Below are the code and all the weights of a small trained network. Each question names an input and a class and asks about switching units off, where a switched-off unit gives its printed mean instead of its output.

import numpy as np


def w(rows, s, z=0):
    codes = np.array(rows[::2]) - 128.0
    scale = np.full(codes.shape[1], s)
    scale[-1] = z or s
    return codes * scale


def f(y):
    return np.maximum(y, 0)


def log_softmax(a):
    a = a - a.max(-1, keepdims=True)
    return a - np.log(np.exp(a).sum(-1, keepdims=True))


def net(x, mask):
    res = np.array(x, float).reshape(1, 8) / 4 @ E
    y = f(res @ A[0][:, :-1].T + A[0][:, -1])
    res = res + np.where(mask, y, B[0][:, -1]) @ B[0][:, :-1]
    return log_softmax(res[-1] @ U[:, :-1].T + U[:, -1])


A, B = {}, {}
E = w([
[198,50,216,137,31,101,251,218,207,176,143,235],'x0',
[127,111,136,131,127,115,132,132,127,116,109,104],'x1',
[136,136,129,115,128,123,133,140,120,120,128,119],'x2',
[125,123,120,119,123,130,137,123,119,111,110,135],'x3',
[132,119,122,125,121,118,122,129,121,146,123,112],'x4',
[126,127,115,114,134,128,138,141,137,132,127,118],'x5',
[87,47,72,189,155,116,205,158,15,90,253,118],'x6',
[238,144,49,174,228,2,122,99,141,110,98,215],'x7',
],0.007)
A[0] = w([
[130,120,128,133,134,139,132,119,125,138,118,130,18],'n0',
[55,195,62,104,212,164,17,37,42,106,106,47,138],'n1',
[102,143,116,135,110,123,137,121,134,121,132,132,6],'n2',
[242,141,60,178,202,12,122,113,137,107,113,188,120],'n3',
[37,111,180,84,49,254,130,160,124,130,158,76,51],'n4',
[182,129,67,153,172,46,119,109,159,118,117,167,42],'n5',
[167,186,161,72,111,146,73,102,216,145,36,133,80],'n6',
[192,58,212,128,60,118,233,197,186,166,135,199,145],'n7',
[92,53,65,215,157,130,208,155,14,104,245,122,4],'n8',
[161,197,153,86,131,141,99,111,173,162,48,132,53],'n9',
],0.006,0.0014)
B[0] = w([
[122,125,112,125,108,130,116,124,129,141,110,144,128],'n0',
[237,120,26,225,66,204,139,208,165,58,156,149,240],'n1',
[105,142,127,145,113,116,132,128,139,129,112,110,128],'n2',
[77,195,190,115,186,180,214,61,38,202,39,30,227],'n3',
[98,207,207,124,214,188,224,58,35,252,42,38,199],'n4',
[92,169,169,139,165,159,185,82,68,181,96,84,186],'n5',
[63,88,166,48,129,31,39,143,200,80,177,183,193],'n6',
[228,128,18,234,66,194,116,169,138,66,184,161,248],'n7',
[20,19,192,38,142,1,12,156,175,97,188,190,228],'n8',
[65,87,160,100,119,79,86,119,176,101,146,195,175],'n9',
],0.0059,0.012)
U = w([
[254,135,17,236,74,193,146,182,144,77,152,147,254],'0',
[102,192,199,102,159,163,237,57,45,220,82,86,112],'1',
[65,71,172,16,116,17,37,148,177,95,164,172,20],'2',
],0.0082,0.00074)

Each question gives the input, the list of numbers given to net, and the class t.
The units are the neurons (one row each of A and B). Each row of codes is followed by its name. A weight is (code - 128) times the scale printed after its matrix; where a second scale follows, it is the last column's (A, B and U).
mask holds one flag per neuron, in row order. A switched-off neuron (its flag False) gives its mean, the last column of its row in B, instead of its output. The means were averaged over made-up inputs and are rounded, as every weight is.
A unit's drop is (log p(t) with every unit on - log p(t) with that unit switched off) / (log p(t) with every unit on - log p(t) with every unit switched off).
The circuit of an input: a set's keep is (log p(t) with only the set's units on - log p(t) with every unit switched off) / (log p(t) with every unit on - log p(t) with every unit switched off). Starting from all 10 units, units are removed one at a time, each time the one whose removal leaves the highest keep (on an exact tie, the one counted first), for as long as the keep stays at least 0.8.
units of the circuit, in order: the units of the circuit, biggest drop first
unit that matters most: the unit with the biggest drop
k most important neurons: the k neurons with the biggest drops, biggest first
drop of u: that unit's drop, to one decimal
input [-3,1,-1,-6,4,-6,4,4], class 1: most important neuron => [n7]
input [-5,-4,-7,4,5,-6,3,7], class 1: 2 most important neurons => [n3; n7]
input [-3,5,-7,3,-4,5,-7,-6], class 2: 2 most important neurons => [n6; n3]
input [0,-3,-2,6,7,-2,-3,1], class 2: units of the circuit, in order => [n4; n7]
input [-4,5,-1,-2,5,7,2,-4], class 0: 2 most important neurons => [n1; n3]
input [-4,-7,1,3,1,-5,-8,-7], class 2: 4 most important neurons => [n6; n3; n9; n5]
input [2,-7,8,-1,1,1,-3,1], class 2: units of the circuit, in order => [n1; n4]
input [-5,1,3,-8,-1,-4,-4,1], class 0: 2 most important neurons => [n1; n8]
input [7,-5,5,-5,-1,-5,-2,-7], class 0: 3 most important neurons => [n7; n3; n5]
input [-7,2,7,5,-6,5,-8,-6], class 2: 3 most important neurons => [n6; n7; n9]
input [7,1,-2,-2,-7,-1,3,8], class 1: 2 most important neurons => [n3; n1]
input [1,-3,5,-4,8,6,6,-3], class 2: 2 most important neurons => [n8; n3]
input [7,-5,-4,-1,7,5,4,8], class 1: 3 most important neurons => [n3; n1; n5]
input [-2,-1,5,2,5,0,0,3], class 1: 2 most important neurons => [n7; n3]
input [-3,-3,6,-7,1,3,6,3], class 2: units of the circuit, in order => [n8]
input [-5,-5,-5,2,-2,2,0,-4], class 0: 2 most important neurons => [n1; n3]
input [8,2,-8,6,6,-4,-7,-7], class 0: 3 most important neurons => [n7; n8; n3]
input [-3,5,-2,-2,-8,-5,7,-5], class 2: drop of n8 => 2.5
input [-5,-5,5,6,-7,-4,3,-4], class 0: drop of n8 => 0.0
input [-7,-2,-1,-3,-5,4,-6,1], class 0: unit that matters most => n1
input [0,-5,-8,-8,8,-2,-5,7], class 1: drop of n3 => 0.7
input [4,-1,-5,-7,5,8,2,8], class 1: drop of n3 => 0.5
